Below are the code and all the weights of a small trained network. Each question names an input and a class and asks about switching units off, where a switched-off unit gives its printed mean instead of its output.

import numpy as np


def w(rows, s, z=0):
    codes = np.array(rows[::2]) - 128.0
    scale = np.full(codes.shape[1], s)
    scale[-1] = z or s
    return codes * scale


def f(y):
    return y / 2 * (1 + np.tanh(0.7978845608 * (y + 0.044715 * y**3)))


def log_softmax(a):
    a = a - a.max(-1, keepdims=True)
    return a - np.log(np.exp(a).sum(-1, keepdims=True))


def net(x, mask):
    res = np.array(x, float).reshape(1, 4) / 4 @ E
    y = f(res @ A[0][:, :-1].T + A[0][:, -1])
    res = res + np.where(mask, y, B[0][:, -1]) @ B[0][:, :-1]
    return log_softmax(res[-1] @ U[:, :-1].T + U[:, -1])


A, B = {}, {}
E = w([
[71,143,127,151,47,208,143,90,233],'x0',
[192,75,107,81,164,112,244,25,170],'x1',
[120,120,127,122,117,118,124,117,122],'x2',
[33,118,212,204,176,55,199,136,149],'x3',
],0.011)
A[0] = w([
[194,110,113,105,206,49,145,158,25,33],'neuron 1',
[80,120,220,191,179,60,177,118,180,114],'neuron 2',
[145,151,124,87,194,99,137,163,51,17],'neuron 3',
[133,120,108,135,144,153,170,123,114,24],'neuron 4',
[171,133,116,111,173,107,188,60,118,60],'neuron 5',
[46,199,155,159,96,100,5,207,91,59],'neuron 6',
[61,111,181,183,179,100,178,122,142,96],'neuron 7',
[191,120,93,107,103,147,113,138,132,80],'neuron 8',
[212,50,127,121,178,106,220,46,163,57],'neuron 9',
[130,101,168,130,131,173,125,123,126,22],'neuron 10',
[143,127,155,141,135,136,148,153,137,19],'neuron 11',
[165,97,139,63,147,122,235,82,167,90],'neuron 12',
[26,114,194,179,174,46,204,136,138,115],'neuron 13',
[123,83,132,139,133,154,109,126,165,4],'neuron 14',
[213,128,83,54,70,213,101,125,81,129],'neuron 15',
[178,112,148,81,190,63,149,148,51,42],'neuron 16',
[136,122,80,127,113,91,184,90,116,46],'neuron 17',
[125,138,79,138,127,116,166,111,116,14],'neuron 18',
[172,95,91,138,95,189,117,142,117,50],'neuron 19',
[224,141,24,35,93,173,48,103,129,132],'neuron 20',
[145,179,135,142,154,112,97,90,150,92],'neuron 21',
[126,183,95,142,132,131,159,133,114,91],'neuron 22',
[130,159,73,161,158,125,139,136,138,96],'neuron 23',
[101,126,152,109,68,171,169,65,247,33],'neuron 24',
[73,167,122,146,32,230,178,114,254,13],'neuron 25',
[121,134,103,126,112,116,149,142,121,125],'neuron 26',
[70,144,154,173,107,184,21,190,39,28],'neuron 27',
[169,102,83,58,190,118,150,26,171,89],'neuron 28',
],0.01,0.0042)
B[0] = w([
[171,12,165,244,53,138,82,56,41,220],'neuron 1',
[53,177,68,89,231,119,200,82,106,226],'neuron 2',
[168,77,155,203,94,126,113,78,76,179],'neuron 3',
[110,106,120,122,126,148,87,141,152,130],'neuron 4',
[144,178,108,130,68,157,111,180,209,184],'neuron 5',
[191,168,98,119,84,129,130,206,235,249],'neuron 6',
[76,171,68,48,189,116,160,87,80,204],'neuron 7',
[114,137,136,102,186,96,193,111,104,164],'neuron 8',
[172,168,161,113,102,135,94,195,237,227],'neuron 9',
[151,127,122,91,96,140,94,92,127,122],'neuron 10',
[134,153,132,122,125,110,105,136,105,124],'neuron 11',
[153,194,190,115,81,137,117,234,228,208],'neuron 12',
[70,180,73,35,225,143,163,97,71,242],'neuron 13',
[136,77,125,125,127,135,128,125,123,127],'neuron 14',
[52,191,59,48,201,109,193,92,82,222],'neuron 15',
[161,9,161,205,45,131,27,82,38,200],'neuron 16',
[139,151,127,130,115,131,107,150,168,153],'neuron 17',
[118,152,113,116,93,114,110,153,130,129],'neuron 18',
[98,111,144,125,191,128,109,113,111,157],'neuron 19',
[6,177,83,31,222,92,210,78,65,245],'neuron 20',
[140,135,107,147,148,142,97,113,142,124],'neuron 21',
[143,123,129,132,136,146,137,108,143,124],'neuron 22',
[94,106,122,141,131,143,102,116,150,125],'neuron 23',
[184,50,119,213,71,111,73,94,84,206],'neuron 24',
[181,35,191,254,50,95,53,32,4,232],'neuron 25',
[99,155,147,146,119,124,118,154,111,128],'neuron 26',
[194,130,223,115,95,173,124,235,253,226],'neuron 27',
[161,148,146,101,116,168,115,202,210,212],'neuron 28',
],0.0073,0.017)
U = w([
[75,146,104,83,209,140,142,99,109,208],'0',
[161,138,135,130,86,153,106,196,248,158],'1',
[153,58,132,216,68,141,85,73,66,5],'2',
],0.012,0.0026)

Each question gives the input, the list of numbers given to net, and the class t.
The units are the neurons (one row each of A and B). Each row of codes is followed by its name. A weight is (code - 128) times the scale printed after its matrix; where a second scale follows, it is the last column's (A, B and U).
mask holds one flag per neuron, in row order. A switched-off neuron (its flag False) gives its mean, the last column of its row in B, instead of its output. The means were averaged over made-up inputs and are rounded, as every weight is.
A unit's drop is (log p(t) with every unit on - log p(t) with that unit switched off) / (log p(t) with every unit on - log p(t) with every unit switched off).
The circuit of an input: a set's keep is (log p(t) with only the set's units on - log p(t) with every unit switched off) / (log p(t) with every unit on - log p(t) with every unit switched off). Starting from the 12 units with the biggest drops (on a tie, the unit counted first), units are removed one at a time, each time the one whose removal leaves the highest keep (on an exact tie, the one counted first), for as long as the keep stays at least 0.8.
circuit, biggest first: the units of the circuit, biggest drop first
k most important neurons: the k neurons with the biggest drops, biggest first
drop when u is switched off: that unit's drop, to one decimal
input [6,-5,4,-6], class 0: circuit, biggest first	neuron 20
input [4,-2,-3,-3], class 2: 3 most important neurons	neuron 25; neuron 13; neuron 2
input [-6,-6,-4,3], class 1: 2 most important neurons	neuron 6; neuron 27
input [3,-4,-8,4], class 0: 4 most important neurons	neuron 9; neuron 12; neuron 13; neuron 2
input [2,-3,-5,-3], class 0: 4 most important neurons	neuron 9; neuron 12; neuron 28; neuron 20
input [-1,-8,-5,6], class 1: 3 most important neurons	neuron 6; neuron 27; neuron 20
input [7,-3,-4,7], class 0: 2 most important neurons	neuron 13; neuron 2
input [-5,-4,7,-2], class 2: 2 most important neurons	neuron 1; neuron 9
input [6,5,-5,-4], class 2: 4 most important neurons	neuron 25; neuron 24; neuron 6; neuron 27
input [0,7,-4,-5], class 1: 2 most important neurons	neuron 9; neuron 12
input [3,-1,7,-3], class 0: 3 most important neurons	neuron 1; neuron 16; neuron 20
input [0,-7,-6,-7], class 0: 4 most important neurons	neuron 20; neuron 15; neuron 9; neuron 12
input [-2,7,-5,6], class 1: 4 most important neurons	neuron 9; neuron 12; neuron 20; neuron 5
input [-1,7,-2,5], class 1: circuit, biggest first	neuron 9
input [-1,-2,4,-7], class 0: drop when neuron 18 is switched off	0.0
input [6,-4,4,4], class 2: drop when neuron 25 is switched off	1.7
input [8,-5,-2,2], class 2: drop when neuron 25 is switched off	1.9
